[ 0.13 -0.60  0.02 -2.24 -1.70 -1.02 -2.12  0.88 -1.54 -2.05 -0.07  1.82
 -1.13 -0.91  2.52 -0.77  0.46 -0.45 -1.75 -1.48  0.45 -0.53 -0.41  0.56]
Y/W
[ 0.32 -1.32  1.90 -1.56 -0.72  1.12 -1.58  0.03 -1.96  1.78  0.90  0.18
  1.74 -0.75 -2.39  1.22  0.34  0.23  1.28  0.45 -0.27 -2.48  0.65  1.63]
E/X
[-0.72  0.30 -0.96 -2.51 -1.26 -0.18 -1.15 -0.19  3.25  0.61  0.70 -0.97
  0.53  0.10  0.38 -2.26  2.76  0.25 -3.08  0.04  0.83 -1.43 -0.15 -0.53]
L/A
[ 0.13 -0.53  3.58 -1.20 -1.96  0.33 -3.28  0.69 -1.22 -0.57  0.77  0.77
  1.96 -1.56 -1.86  1.59  1.12  0.18  2.12  0.85  0.19 -2.31  1.88  1.29]
E/X
[ 0.30  0.00  2.48 -1.85 -1.01  0.51 -1.13  0.02 -5.81  0.94 -0.29  0.47
  1.50 -1.94 -2.45  1.10  0.44  0.03  1.71  0.12  0.41 -3.63  0.96  0.91]
E/Q
[ 0.84  0.85  0.86 -1.09  0.31 -0.57 -0.24  0.18  0.93 -0.36 -1.10  0.27
 -0.36 -1.31  0.29 -1.33  2.46 -0.25 -0.13  0.33  0.52 -2.99 -0.14  0.32]
Y/J
[ 0.41  0.02  0.08 -1.11 -0.87  0.25 -1.86  0.49 -6.41  0.30  0.21  0.74
  1.05  0.02 -0.52  1.34  0.37  0.09  1.54  0.04 -0.50 -1.46  0.75  1.66]
E/Q
[-0.05 -0.32  3.49 -1.98 -1.42 -0.45 -0.84 -1.31 -3.50  0.13 -0.58  0.23
  2.04 -1.85 -0.48  1.01  1.77  0.05  2.46 -0.95  0.81 -3.48  1.39 -1.18]
E/Q
[ 0.38  0.01  1.86 -0.34 -0.83 -0.29 -1.16  0.85 -3.68 -0.18 -0.14  0.73
  1.94 -0.35 -0.55  0.61 -1.37 -0.14  2.28  0.25 -0.41 -1.38  0.85  0.09]
E/Q
[-0.12  0.99  2.62 -1.67 -1.23 -0.04 -3.51  0.23 -6.13  0.17 -0.52  0.92
  1.38 -1.99 -0.72  1.27  2.52  0.17  2.62 -0.31 -0.88 -4.41  1.84  1.89]
E/Q
[ 0.51 -0.12 -0.15 -1.72 -1.91 -1.09 -2.05 -1.20 -7.83 -1.67 -0.48  0.25
 -1.11 -1.01  2.49  1.07  3.85 -0.33  0.25 -1.71  0.60 -2.13  0.45  1.05]
Y/W
[-0.09 -0.15  0.80 -1.42 -0.76 -0.37  0.30 -1.36 -1.56 -0.76 -0.52 -0.46
  0.01 -1.60  0.72  0.15  2.77  0.13  0.04 -0.58  0.56 -1.97  0.35 -0.23]
Y/J
[ 0.52 -0.28  2.08 -1.39 -1.03  0.48 -3.17 -0.36 -6.36  0.33  1.25  0.20
  1.56 -0.28 -1.49  1.62  2.17  0.76  2.34 -0.02  0.13 -2.89  2.15  1.22]
E/Q
[ 0.54  0.56  1.98 -1.79 -0.91 -0.08 -0.79 -0.72 -1.68 -0.70 -0.89  1.62
  0.10 -1.83  0.46 -0.17  2.67  0.22  1.47 -0.21 -0.57 -3.22  0.93  0.69]
Y/J
[-0.11 -0.15  2.80 -1.32 -0.61 -0.14 -0.24 -1.36 -6.56 -0.11 -0.15  0.62
  1.56 -1.72 -0.67  1.60  0.84  0.20  2.96 -0.44  0.46 -3.21  0.98  0.69]
E/Q
[ 0.27  0.08  1.10 -1.62  0.04 -0.06 -1.51  1.60 -2.45  0.28 -0.50  1.17
  1.57 -0.51 -0.97  0.15 -0.14 -0.23  0.95  0.34 -0.79 -2.91  0.42  2.33]
E/Q
[ 0.38 -0.44  0.13 -2.82 -1.81 -0.07 -2.64 -0.42 -1.56 -0.67 -0.66  0.52
 -1.09 -1.19  1.95 -0.87  4.85 -0.89 -2.52 -0.83  0.63 -2.80 -0.28  1.07]
Y/W
[ 0.70  0.72  0.47 -0.95 -0.78 -0.52 -0.82 -0.81 -5.61  0.12 -0.72 -0.07
  0.29 -0.81  0.27  0.58  3.06  0.01  1.77 -0.42  0.34 -2.83  1.59  1.16]
E/Q
[ 0.63 -0.08  0.24 -2.39 -1.25  0.03 -2.00 -1.10 -6.76 -0.88 -0.67  0.02
 -0.30 -1.27  2.31  0.06  5.89 -0.32  0.25 -0.64  0.69 -3.15  0.81  1.77]
Y/W

[-1.26 -0.75  1.36 -0.32 -0.95  1.35  0.55  1.26  1.11 -0.22  0.11 -0.41
 -1.93  1.11  2.19 -0.98 -3.42  2.01  1.52  0.33 -1.33  1.78  0.34 -0.71]
U/G
[ 0.43  0.80  1.15 -0.08 -0.68  0.47  0.26  0.45  1.00  0.48  1.78 -0.73
 -1.75  0.39  1.70 -0.24 -2.68  1.88 -0.40  0.28 -0.30  1.46  0.57 -0.22]
U/S
[ 0.17 -1.72  0.99 -0.53  0.05  0.71  1.37  1.10  1.03  0.09  0.98 -1.09
 -0.42  1.55 -0.36  0.31  1.28  1.16  0.13 -2.54 -2.39  0.54  1.73  0.93]
B/T
[-0.07  0.08  1.43  0.06 -0.44  0.69  1.44  0.00  0.67 -0.65  0.54 -0.68
 -0.65  1.02  0.33 -1.06  0.58  1.77  0.76 -0.68  0.33  1.40 -0.41 -0.73]
B/N
[ 0.60 -1.13 -0.04 -0.42 -0.86  0.37 -0.45 -0.97  0.49  0.52  1.34 -1.03
 -0.86  0.30  1.60  0.16 -1.07  2.32  0.72 -1.79 -0.70  1.62 -0.43 -1.53]
K/M
[-0.29 -0.09  1.46  0.48 -0.93  0.61 -1.02  1.27  1.50  0.13 -0.13 -0.70
  0.51  0.76  1.55 -0.99 -2.88  2.02  0.49  0.47 -0.33  1.03  0.17 -0.46]
U/G
[ 0.04  1.67  0.20 -0.83 -0.95  0.75 -0.59  0.18  1.43 -0.49  1.82 -0.79
 -0.97  0.75  1.72  0.08 -3.66  1.01  0.10  0.80 -1.05  1.63  0.34 -0.28]
U/S
[ 0.84 -1.60  0.03 -0.75 -0.69  0.28  0.72  1.19  0.95  0.41  1.49 -0.91
 -0.86  1.94  0.44 -0.92  0.95  1.56  0.01 -2.09  0.44  1.11  0.34  0.82]
B/N
[ 0.05 -1.16 -0.62  0.11 -1.26  0.28 -1.19 -0.68  3.17  0.23  0.35  0.17
 -1.04  0.96  1.21  0.12 -0.64  1.96  2.54 -0.29 -3.64  2.60 -0.91  0.50]
K/M
[-0.94 -0.19  2.57  0.02 -0.70  2.94  1.71  0.27  1.04  0.75 -0.97 -0.13
 -1.26  0.58  0.56 -0.86 -0.78  1.57  2.48  0.43 -0.06  1.60 -0.18  0.00]
U/Z
[-0.24  0.13  0.85  0.38 -1.48  0.80  0.01 -0.20  1.37  1.61 -0.62  0.26
 -0.58 -0.17  1.32 -0.30 -1.77  3.69  1.97 -1.85 -0.64  3.03 -0.65 -0.62]
K/H
[-0.30 -0.91  0.10 -1.27 -1.17  0.83 -0.60 -0.94  1.94  1.36  1.12  0.07
 -0.36  0.54  1.48  1.46 -0.33  1.67 -0.43 -0.84 -0.53  1.66 -1.14 -0.51]
K/M
[ 0.44 -0.58 -1.11  0.32 -0.17  0.49 -1.32 -0.30  1.82  0.80  0.53  0.25
 -0.53 -0.10  1.53  2.11 -1.96  1.50 -0.37 -0.12 -0.16  1.55  0.31  0.00]
K/M
[ 0.67 -0.12 -0.82 -0.13 -0.44  1.13 -0.25 -0.66 -0.20  1.06 -0.48  0.42
  0.59  0.31  2.01  0.58 -1.29  2.21 -0.08 -1.33  0.04  1.35 -0.86 -0.93]
K/H
